[128 = 0]
[158 134 115 113 119 141 143 122 137 103 143  62 159 135  93 101 130 108
 139 125 128 147 129 175 120 141 134 142 110 128 136 133 115 111 153 134
 131 118 143 121 162 159] => 8
[161 127 114 136 145 160 176  92 136  94 144  74 171 136  75 133  99 122
 135 127 125 171 138 165 130 121 136  70  75 117 113 114  93 116 182 140
 156  94 152  71 142 159] => 10
[145 125 116 128 137 155 159 101 133 109 138  96 153 125 113 133 106 123
 135 127 122 162 136 171 136 119 137 100  83 109 120 120  99 121 183 139
 148  99 139  75 140 161] => 8
[ 96 116 143 111 102 139 130 146 112 152 118 197  88  93 197 120 122 112
 126 128 113 124 123 225 166 113 134 174 124  94 145 114 129 110 175 154
 102 105  99  99 127 185] => 1
[214 156  95 144 147 165 167  77 165  80 155   1 218 166  10 107 123 112
 145 114 132 157 135 137  79 164 130  64  91 141 112 141  91 116 156 130
 155 104 167 125 179 126] => 15
[ 89 150 148  81 129 113 106 119 148 118 121 139  94  71 192 148 116 155
 148 141 143 109 150  36 128 105 149 199 134 111  97 148 143 107 114 127
 135 126 103 105  93  81] => 3
[116 129 143 115 106 140 136 138 128 133 122 155 107 104 173 106 124 111
 135 130 119 124 122 203 147 118 132 172 126 116 147 118 124 101 165 154
 110 111 102 102 134 181] => 4
[191 147 116 124 110 147 163 122 142  96 148  31 193 163  40  72 140  93
 141 129 129 143 114 215 112 158 124 140 127 171 153 114 117  88 148 135
 119 120 142 139 187 195] => 10
[136 151 139  97 124 126 135 113 152  97 136  81 142 108 122 116 123 132
 152 141 140 125 135  94 116 119 141 178 131 151 119 150 124  94 122 132
 136 127 131 110 129 131] => 7
[ 90 140 169 108 104 133 144 133 125 142 117 202  93  82 192 126 109 128
 134 146 124 113 121 174 163  97 135 189 139 136 140  99 137  87 154 154
 109 109  93  86 108 173] => 1
[116 120 160 136  95 157 169 135 115 149 119 204 105 111 178  98 110  97
 126 133 102 128 103 255 173 106 123 142 121 131 173  80 115  86 205 175
  92  90  79  77 142 255] => 3
[219 145  96 142 132 164 174  96 147  90 153   1 212 176  22  93 129  97
 138 114 126 159 128 191  92 169 124  70 100 143 131 130  95 110 164 133
 143 111 160 134 191 161] => 14
[123 129 132  95  95 122 108 156 126 143 123 141  99 104 169  93 147 104
 135 125 123 108 121 199 138 139 133 210 145 109 151 141 140 105 138 141
  95 128 107 147 149 170] => 3
[117 122 128 100  96 129 114 160 121 143 122 146  97 109 173  95 144 100
 131 121 117 115 119 225 145 140 131 198 136 100 158 136 131 109 155 146
  94 122 106 135 152 177] => 3
[117 133 142 100 103 130 125 143 131 133 123 147 106  99 170 106 131 113
 138 130 123 114 124 183 139 126 134 191 137 119 143 129 132 102 148 146
 106 120 107 119 138 166] => 3
[ 69 132 154  96 114 123 120 135 118 146 113 207  77  67 210 148 109 141
 128 142 127 114 135 130 167  94 143 189 128 100 119 115 141 107 146 143
 113 111 105  92  92 137] => 0
[171 131 120 128 106 152 162 131 131 108 142  77 167 150  89  80 132  91
 136 127 119 146 112 249 129 142 124 139 118 145 159 110 114  96 170 147
 116 114 130 127 178 206] => 8
[138 138 122 102 123 132 134 127 144 103 137  80 141 115 119 110 128 125
 144 129 132 134 134 133 120 132 139 166 118 126 125 143 121 109 137 132
 131 124 136 116 143 139] => 7
[175 136 104 113 121 141 145 123 138  99 146  40 173 148  69  96 138 102
 138 122 130 150 128 179 111 152 131 135 113 126 134 137 115 112 149 128
 128 122 152 133 171 151] => 9
[194 139 101 131 127 152 162 111 142  94 150  21 194 163  35  97 133  99
 141 119 128 155 126 193 106 160 128 103 105 136 133 129 105 110 160 129
 134 114 160 132 181 162] => 11
[141 141 141 141 157 166 194  63 145  83 143 112 170 113  94 162  72 152
 142 143 129 174 147 111 140  86 142  54  66 131  94  95  87 112 189 150
 177  83 145  22 103 148] => 9
[161 144 108 109 135 135 138 110 147  92 146  32 166 140  82 111 128 122
 143 130 137 150 140 112 107 143 139 136 108 127 114 143 117 116 139 121
 143 122 157 121 150 118] => 9

[163  95 168 100 119 168 118 111 160 156 113 151 141 175 115  86  72 101
 160 161 116 106 111 209 106 116 116  89 135 132  90 150  88 158 135  87
 141 115 142 209 152  82 114 139 186 145 127 200 141 125 107 202 100 147
 124 114 127 101  97  95 184 126  97 169 119  43 134 172 113  83  87 176
 150 105 176] => 0
[104 111 101 161 159 119 100 117  76 115 100 149 123 202  95 102  75 135
 101  87 202  97 120 131 112 157 171 235 137 170 112  84 188 141 183  85
  97 132 152 147 139 201  48 135 177 137 117 146 152 144  32 184  94 228
 123 136 142  90 129 221 144 190  74  35 152  95  90 189 134  86 138  81
 169 102  76] => 9
[118 116 165  89  99 168 117  99 137 144 108 135 141 147 120 161  55 106
 148 122 143 132 125 197 141 149 100 101 151 130  79 142  75 137 119 141
 143 123  95 205 122  77 108 117 145 149 127 188 140 131 100 163 123 161
 167 133 144 119 113 122 184 119  87 170  99 117 172 133 129 107 112 160
 162 128 134] => 15
[118 142 109 142 154 146 119 128  91 110 127 135 123 102 115 134 139 121
 107 133 145 111 123 118 123 111 162 186 117 141 100 109 201 135 138 124
 122 117 139 140 145 158  90 121 143 145 130 160 155 123 106 137 126 141
 122 129 143 132 132 153 123 134 113 107 135  92 107 148 112 101 145  88
 133 117 109] => 11
[136 108 108 171 136 129 127 132 146 147 119 160 136 131 142 113 147 112
 116 113  79 147 146 139  91 143 128 145 124 131 148 157 119 148 151 116
 139 157 171 147 146 168 110 161 140  97 134 140 123 116 109 117 144 108
 112 118 131 120 129 122 132 107 143 113 123  98 124 139 136 132 136 127
 115 114 173] => 6
[181 108 103 164  93 132 115 125 188 170 137 141 159 164 129  99 118 142
 119 130  33 150 137 176 121 137 118 106 121  97 166 173  67 146 135 143
 162 134 150 147 125 123 161 174 139 105 120 132 108 111 127 133 132 101
  93 107 147 123 124 116 154 118 132 163  98  95 140 166 141 178 126 123
 153 130 171] => 15
[154 102  88 167 131 124 121 122 132 150 126 148 153 163 136  93 111 135
 117 128  76 129 129 159 109 156 133 141 113 128 150 159 106 146 152 112
 145 146 173 117 141 161 118 154 151  93 110 149 129 114 103 154 124 118
  98 124 139 131 119 139 136 146 129 120 117  72 117 169 139 144 129 125
 138 123 162] => 15
[179 115  98 164  94 129 115 134 185 159 138 142 152 162 124  97 114 154
 118 144  77 145 134 169 132 112 123 115 124  96 173 164  74 141 132 139
 169 126 143 147 119 114 175 154 142  99 121 126 105 113 137 136 127  91
  89 109 146 128 121 117 146 122 126 154 107  87 132 166 139 186 123 123
 153 130 166] => 15
[125 106 166 102 119 160 136 119 158 147 114 142 129 127 143 125 115  89
 160 146 104 142 133 182  99 138  83  60 134 125  93 160  72 140 122 117
 130 146 131 175 145  97 137 144 142 121 137 160 121 130 141 138 139 118
 145 123 118 121 110  87 152  96 141 155 120 112 158 102 128 108 101 187
 116 122 184] => 15
[127  61  92 165 102 124 118 112 142 149 103 138 162 255 141  84  60 187
 140  91  92 143 133 127 131 244  90 111 141 132 171 127   1 124 167 113
 121 183 137  60  80 203 145 146 130  56  99  80  91 149  82 145 106 176
 119 154 118  96 110 199 128 203 129  80 116 177 142 141 185 191 118 146
 169 149 107] => 11
[154 132 181 122 135 129 147 177 202 155 118 147  65  87 134  92 209  60
 161 157 106 153 161 170  26  53 113  74 145 123 126 156 104 141 139 101
 124 125 168 198 180 109 164 200 139 126 169 101  74 142 187 102 162 106
 110  82  84  80 139  68 131  30 172  94 163 142 108  71 102  99 103 214
  53  67 215] => 9
[153 141 126 119 113 147 104 109 124 139 139 131 149 123 102 127  81 124
 120 148 116 106 107 175 136 100 146 150 124 118 114 133 167 145 119 134
 157  85 128 194 147  87 119 115 164 149 125 188 157 110 117 173 109 128
 110 114 155 140 118 110 166 125  76 181 105  50 130 188 117 109 122 104
 163 123 128] => 15
[140  90 101 175 134 137 125 115 138 153 115 167 159 162 146 102 117 116
 107 116  55 142 138 162  92 176 121 145 113 130 190 166  90 155 155 111
 151 169 175 145 144 173 104 181 152  77 120 170 135 113 103 144 137 119
 109 126 153 132 115 136 144 119 142 137 112  51 129 157 142 139 132 117
 128 119 181] => 15
[130 111 169 101 115 151 140 121 168 144 114 137 131 132 139 120 113  94
 160 146 107 134 129 175 108 133  96  68 137 126 106 158  76 138 119 119
 132 140 128 161 141  97 148 141 135 130 134 159 123 128 146 138 135 120
 148 125 114 122 109  82 152 100 140 166 120 116 153 106 123 108 103 191
 117 121 176] => 15

[115 155  86 135 140 122 140 122 142 161 139 133 122 126 157 107 122 133
 128 141 119 145 147 130 136 136 109 116 115 117 114  95 135 116 163 144
 135 138 126 131 103 156 129 126 123 159 120 134 158 127 114  99 124 105
 113 113 119 113 118 123 138 101  95 129 117 129 129 143 124 110 120 146
 133 144  80 122 118 130 148  93 129 111 130 126 111 129 128 131 125 120
 133 125 111 121 131 135 103 131 121 127 111 117 132 142 124 120 132  92
 122 132 130 142 111 114 138 154 180 165 139  74 131 144 153 130 161 156
 124 125] => 9
[122 135  96 141 160  42 148 108 170 196 157 137 132 124 144 136 121 145
 153  91 104 172 157 112 143 134  87 117 120 103 116 127  70 113 149 177
 132 134 127 130  96 183 107 122 126 183 127 140 179 132 111  73 126 158
 102  83 113 104 140 127 135  46  78 120 115 128 128 152 133 110  99 149
 131 121 145 101 116 123 157  80 127  88 109 119  95 123 128 131 116 149
 165 154 116 111 140 130 115 136 129 136 116 117 206 135 118 126 136  85
 148 136 145 155 105 112 143 132 185 198 149  57 136 149 176 132 161 151
 117 104] => 13
[121 141  73 142 177  26 147 101 187 217 171 141 121 129 119 137 116 150
 144  76  94 190 161  98 127 129 105 105 136  97 109 143   5 110 162 184
 123 130 125 130  93 199  95 123 124 200 125 139 195 137 116  47 130 165
  95  49 113 100 140 123 131  37  62 120 105 132 132 164 143 114  98 146
 117 113 163  80 109 123 169  88 121  77  91 110  75 137 133 133 116 171
 170 159 121 100 151 139 114 142 135 138 102 118 227 140  96 131 144  75
 162 137 174 159 103 112 145 138 188 231 156  25 140 166 203 140 156 150
 118  93] => 15
[115 154 137 125  96 221 118 152 100  73 112 119 118 126 176  75 127 103
  95 202 161  81 124 147 114 133 118 114  95 143 137  59 222 133 145  88
 133 180 128 145 129  82 159 130 118  95 122 118  81 110 129 195 123  71
 142 178 136 150 105 118 135 219 114 141 134 133 131 101 111 129 159 138
 152 159   4 165 132 108 125 141 141 131 163 144 155 119 137 130 151  69
  88  89 130 151 104 134 110 117 102 117 129 120   1 139 203 116 104  91
  66 122  97 120 129 133 122 164 119  83 112 207 115 124  82 125 136 140
 143 175] => 0
[113 172  96 145 156 126 138 111 156 162 163 154 112 121 130  71 123 115
 133 143 124 158 156 117  84 129  91 140 115 104 114  81  77 117 154 139
 118 199 122 163 103 143 147 136 107 147 122 129 133 110 125 123 133 134
 126 102 119 122 157 106 129  60  51 116 104 132 126 153 126 138 114 157
 123 125 212 119 107 105 183 115 160 125 112 130  91 128 162 133 137 129
 121 131 113 128 126 142 110 126 116 136  90  79  90 115 148 130 110   1
 121 135 183 158  96 122 129 131 152 191 144 113 121 156 200 139 141 166
 128 147] => 9
[110 156 122 131 111 194 124 144 104  98 128 125 121 126 170  84 127 114
 107 178 154  94 132 142 122 135 118 115  99 136 130  71 188 132 158 105
 136 178 126 135 112  96 157 129 115 115 119 123 111 116 122 161 123  89
 136 155 136 136 107 117 137 179 111 138 126 127 129 121 113 122 146 137
 140 159  12 149 128 117 131 131 134 145 149 144 140 119 135 131 147  77
 104  98 118 141 111 134  99 120 109 114 124 121  77 140 190 118 113  41
  50 128 109 130 120 127 125 164 164 115 122 190 120 128 108 127 146 145
 135 166] => 3
[117 176 119 133 102 231 125 144 101 126 118 121 116 126 177  69 131 113
  93 234 151  98 130 157 116 135 104 115  99 139 126  63 187 130 155  96
 128 192 127 141 117 100 164 134 112 100 122 120  95 108 125 177 125  75
 141 157 130 145 108 115 136 189 117 143 122 133 129 125 111 128 148 144
 141 159   2 150 120 113 126 128 140 154 159 145 157 130 136 127 158  74
 102 102 122 143 109 139  99 112 102 119 118 119  29 141 187 114 106  77
  88 125 109 127 118 128 124 165 131 109 120 185 120 131 116 126 144 153
 141 174] => 2
[113 161  95 136 131 151 136 130 128 132 136 131 122 125 162  85 125 119
 121 163 137 127 150 133 121 135 106 122 109 122 120  78 110 121 160 137
 134 168 125 138 103 125 143 130 116 145 120 129 142 115 121 125 124 107
 129 118 124 121 123 117 136 121  90 131 116 128 129 142 117 122 128 142
 131 140  71 129 118 122 154 118 134 122 134 140 118 126 135 131 135  94
 123 119 113 131 124 135 106 126 115 126 111 114 111 140 165 121 117  59
  93 132 143 144 107 118 132 154 152 159 133 112 125 144 145 131 152 152
 130 146] => 7
[112 181 114 130 102 255 121 136  98  84 127 130 104 125 173  43 129 105
  81 210 165  85 127 150  88 130 101 122  94 139 124  66 187 132 155  87
 118 209 125 152 125  83 190 139 103  85 120 117  88  97 134 204 130  75
 148 146 136 157 107 107 132 188  98 139 114 137 130 130 114 138 149 145
 134 160  46 153 121 105 153 151 147 161 154 146 115 137 144 128 166  58
  91  83 125 151 107 146  95 110 102 114 107  98   1 136 203 119  91  49
  67 124 136 127 112 133 117 163 114 100 121 207 116 144 125 131 136 158
 144 188] => 1
[114 168 120 138 120 188 129 127 122 141 139 136 116 123 155  67 129 115
 110 174 141 118 137 138 105 135 104 126 103 126 123  74 163 128 159 111
 126 240 126 152 112 112 154 137 114 112 123 123 112 109 124 159 127 101
 140 138 124 136 131 116 135 127  93 131 116 130 126 136 118 132 141 149
 139 145  63 139 115 109 149 120 152 141 135 146 120 125 149 130 136  83
 106 106 115 137 113 138 113 118 106 125 113 100  50 129 179 119 103  42
  80 130 141 137 111 126 126 153 157 134 130 167 117 138 140 131 149 157
 136 158] => 4
